arr =
 30.7   11.2   17.0   -8.5  -54.8  -17.3  -41.9  -12.4
-21.9    9.4   -6.4   -9.9    1.8   -4.0   14.7   -2.1
-17.6   11.3  -13.0  -12.3    3.9   -7.6    7.8   -0.2
  3.9    9.9   -0.7   21.1    3.9   -6.8   14.7   12.3
 -2.1  -16.2    7.8    9.8  -21.4  -10.9    7.2   13.9
  3.1   14.3   -9.1   -5.5   13.7   14.2   -8.0  -13.5
-13.1   12.1  -14.2  -13.0    4.2  -10.7    3.1    3.0
 43.7    8.6   28.1   -4.0  -54.6  -12.5  -44.0   -7.7
 50.1    5.1   37.0    0.3  -53.9  -11.4  -42.9   -2.1
-18.8   -4.4   11.1    3.0   -9.4    4.3   18.4   -6.4
-11.0   11.9  -16.7  -12.2    4.5  -10.4    1.5    3.5
  4.2   15.6   -5.1   18.0   11.4   -1.2   10.8    7.4
 -0.3   -8.9    7.4   15.4  -15.0  -11.0   11.0   16.6
  0.8   -8.1   38.7  -12.8  -55.3  -34.1   10.2   22.9
 -1.0    3.9    9.4  -17.4  -55.7  -31.7  -15.5   -3.0
Indices start at 1.
The bottom-left entry: -1.0
Find the entry just left of 14.2.
A: 13.7
The top entry of the column that holds the smallest entry: -54.8
The entry at row 1, column 1: 30.7
Find the entry in row 3 and column 1.
A: -17.6
The entry just right of -1.0: 3.9
Find the entry in row 2 and column 1.
A: -21.9
The entry directly above 9.8 is 21.1
The entry just right of -41.9: -12.4
Find the bottom-right entry.
A: -3.0
The entry directly above 11.3 -> 9.4
The entry in row 3 and column 3 is -13.0
The entry just left of 37.0: 5.1
The entry directly below the largest entry is -18.8
The entry at row 1, column 3 -> 17.0
Find the entry directly below -44.0.
A: -42.9
Find the entry directly above the largest entry.
A: 43.7
The entry just left of -10.4: 4.5
The maximum is 50.1
Find the entry in row 1 and column 2.
A: 11.2
The entry directly above -0.2: -2.1
Find the entry directly above -17.4.
A: -12.8
Find the entry in row 3 and column 2.
A: 11.3
Find the bottom entry of the column that holds the smallest entry.
A: -55.7
The entry just left of 7.2 -> -10.9
